Here is a tiny trained network, its code and every weight. The questions are about switching its units off for an input and a target symbol, where a switched-off unit gives its printed mean instead of its output.

import numpy as np


def w(rows, s, z=0):
    codes = np.array(rows[::2]) - 128.0
    scale = np.full(codes.shape[1], s)
    scale[-1] = z or s
    return codes * scale


def softmax(a):
    e = np.exp(a - a.max(-1, keepdims=True))
    return e / e.sum(-1, keepdims=True)


def log_softmax(a):
    a = a - a.max(-1, keepdims=True)
    return a - np.log(np.exp(a).sum(-1, keepdims=True))


def net(x, mask):
    ids = ['ΓΔΠΣΦβεθμτ'.index(c) for c in x.split()]
    T = len(ids)
    res = E[ids] + P[:T]
    u = 0
    for l in range(2):
        r = res
        for j in range(3):
            rows = slice(3 * j, 3 * j + 3)
            q, k, v = (r @ M[l][rows].T for M in (Q, K, V))
            z = softmax(np.where(np.tri(T) > 0, q @ k.T / 3**0.5, -1e9)) @ v
            o = O[l][rows]
            res = res + np.where(mask[u + j], z, o[:, -1]) @ o[:, :-1]
        u += 3
    return log_softmax(res[-1] @ U[:, :-1].T + U[:, -1])


Q, K, V, O = {}, {}, {}, {}
E = w([
[149,196,96,118],'Γ',
[104,183,82,171],'Δ',
[94,130,119,169],'Π',
[202,157,204,101],'Σ',
[147,170,111,101],'Φ',
[173,120,168,10],'β',
[141,161,86,70],'ε',
[84,142,74,151],'θ',
[175,181,139,138],'μ',
[142,175,112,119],'τ',
],0.013)
P = w([
[32,201,135,102],'0',
[110,79,147,162],'1',
[179,44,111,124],'2',
[136,205,92,148],'3',
[104,76,141,186],'4',
[8,97,199,86],'5',
[145,184,122,161],'6',
[90,69,141,191],'7',
[163,34,129,77],'8',
[162,188,140,161],'9',
],0.015)
Q[0] = w([
[170,104,139,112],'0.h1',
[172,140,209,204],'0.h1',
[124,94,171,71],'0.h1',
[142,145,103,132],'0.h2',
[188,37,5,114],'0.h2',
[116,44,161,68],'0.h2',
[194,62,39,95],'0.h3',
[127,111,152,133],'0.h3',
[97,116,121,78],'0.h3',
],0.023)
K[0] = w([
[159,105,143,121],'0.h1',
[132,136,254,175],'0.h1',
[112,88,94,69],'0.h1',
[132,166,105,157],'0.h2',
[191,59,36,129],'0.h2',
[139,87,117,45],'0.h2',
[31,158,172,83],'0.h3',
[108,90,101,132],'0.h3',
[162,125,103,97],'0.h3',
],0.024)
V[0] = w([
[93,74,120,121],'0.h1',
[153,144,149,93],'0.h1',
[84,171,140,176],'0.h1',
[164,82,123,126],'0.h2',
[163,99,111,193],'0.h2',
[113,127,114,167],'0.h2',
[127,61,126,163],'0.h3',
[113,151,158,124],'0.h3',
[88,1,135,64],'0.h3',
],0.0082)
O[0] = w([
[142,156,173,151,96],'0.h1',
[112,165,104,148,196],'0.h1',
[79,73,121,38,94],'0.h1',
[73,83,128,106,66],'0.h2',
[87,78,94,61,1],'0.h2',
[135,138,122,95,81],'0.h2',
[184,180,123,136,69],'0.h3',
[124,92,140,125,168],'0.h3',
[195,200,161,254,95],'0.h3',
],0.007,0.004)
Q[1] = w([
[145,8,216,123],'1.h1',
[148,140,28,132],'1.h1',
[138,216,2,67],'1.h1',
[62,112,156,161],'1.h2',
[225,142,96,41],'1.h2',
[125,202,176,188],'1.h2',
[23,173,193,134],'1.h3',
[132,99,103,166],'1.h3',
[108,151,176,138],'1.h3',
],0.019)
K[1] = w([
[179,5,118,155],'1.h1',
[43,161,209,119],'1.h1',
[54,220,195,28],'1.h1',
[69,90,193,170],'1.h2',
[185,177,110,36],'1.h2',
[63,166,214,97],'1.h2',
[188,84,55,133],'1.h3',
[86,165,138,183],'1.h3',
[164,107,123,161],'1.h3',
],0.02)
V[1] = w([
[129,158,122,122],'1.h1',
[83,160,177,103],'1.h1',
[149,139,119,201],'1.h1',
[168,64,99,135],'1.h2',
[176,180,137,90],'1.h2',
[131,129,120,97],'1.h2',
[159,108,248,105],'1.h3',
[112,209,39,121],'1.h3',
[29,57,151,233],'1.h3',
],0.014)
O[1] = w([
[143,129,152,132,121],'1.h1',
[130,190,171,100,197],'1.h1',
[132,104,106,172,14],'1.h1',
[134,152,220,83,2],'1.h2',
[102,150,106,117,181],'1.h2',
[125,114,126,112,149],'1.h2',
[97,122,222,125,236],'1.h3',
[105,164,51,198,87],'1.h3',
[181,167,158,5,89],'1.h3',
],0.017,0.0073)
U = w([
[60,222,115,85,184],'Γ',
[189,226,131,106,197],'Δ',
[255,196,152,103,181],'Π',
[189,154,177,196,115],'Σ',
[116,139,108,95,62],'Φ',
[81,98,171,55,3],'β',
[69,98,95,43,140],'ε',
[151,134,92,64,140],'θ',
[151,134,91,145,162],'μ',
[111,133,92,102,98],'τ',
],0.0077,0.0037)

Each question gives the input, a string of symbols that net reads in full, and the target symbol t.
The units are the heads (3 rows each of Q, K, V and O). Each row of codes is followed by its name. A weight is (code - 128) times the scale printed after its matrix; where a second scale follows, it is the last column's (O and U).
mask holds one flag per head, layer by layer. A switched-off head (its flag False) gives its mean, the last column of its rows in O, instead of its output. The means were averaged over made-up inputs and are rounded, as every weight is.
A unit's drop is (log p(t) with every unit on - log p(t) with that unit switched off) / (log p(t) with every unit on - log p(t) with every unit switched off).
The circuit of an input: a set's keep is (log p(t) with only the set's units on - log p(t) with every unit switched off) / (log p(t) with every unit on - log p(t) with every unit switched off). Starting from all 6 units, units are removed one at a time, each time the one whose removal leaves the highest keep (on an exact tie, the one counted first), for as long as the keep stays at least 0.8.
units of the circuit, in order: the units of the circuit, biggest drop first
unit that matters most: the unit with the biggest drop
heads that matter: for each layer, one digit per head in row order, 1 if its drop is at least 0.15 and else 0, layers parted by /
input β ε β μ μ Π, target Σ: heads that matter -> 001 / 000
input Σ τ Π, target β: units of the circuit, in order -> [1.h2 0.h3]
input ε β ε β Σ β Σ Π Γ, target Σ: units of the circuit, in order -> [0.h3 1.h3]
input β Π Γ Σ, target Γ: unit that matters most -> 1.h2
input Σ Γ β τ β Σ Π β ε, target β: heads that matter -> 010 / 001
input Γ μ β θ ε Φ, target Σ: units of the circuit, in order -> [0.h3 1.h3]
input Φ Π μ μ ε, target ε: heads that matter -> 111 / 101
input Σ Δ Π ε Σ τ, target Π: units of the circuit, in order -> [1.h3 0.h3]
input ε ε θ, target μ: heads that matter -> 000 / 101
input ε Γ Σ, target μ: heads that matter -> 100 / 101
input β Γ μ, target Σ: heads that matter -> 010 / 011
input Σ ε τ Π Π, target Π: heads that matter -> 001 / 011
input ε Π Φ μ β Σ ε Σ β, target β: heads that matter -> 000 / 001
input Φ Π τ Σ Γ Π μ Σ Σ, target Π: units of the circuit, in order -> [1.h3]
input Σ μ Π θ Σ Σ, target Π: heads that matter -> 001 / 001
input Γ Γ Π Σ β μ, target Π: units of the circuit, in order -> [1.h3 0.h3]
input Σ Δ Σ, target β: heads that matter -> 011 / 010
input Π Σ β Σ Σ β Σ Δ β, target Σ: heads that matter -> 101 / 100
input β Δ β Σ, target Γ: units of the circuit, in order -> [0.h1 1.h2 1.h1]
input μ μ μ, target ε: units of the circuit, in order -> [0.h3]
input β β Φ, target Σ: units of the circuit, in order -> [1.h2 1.h3]
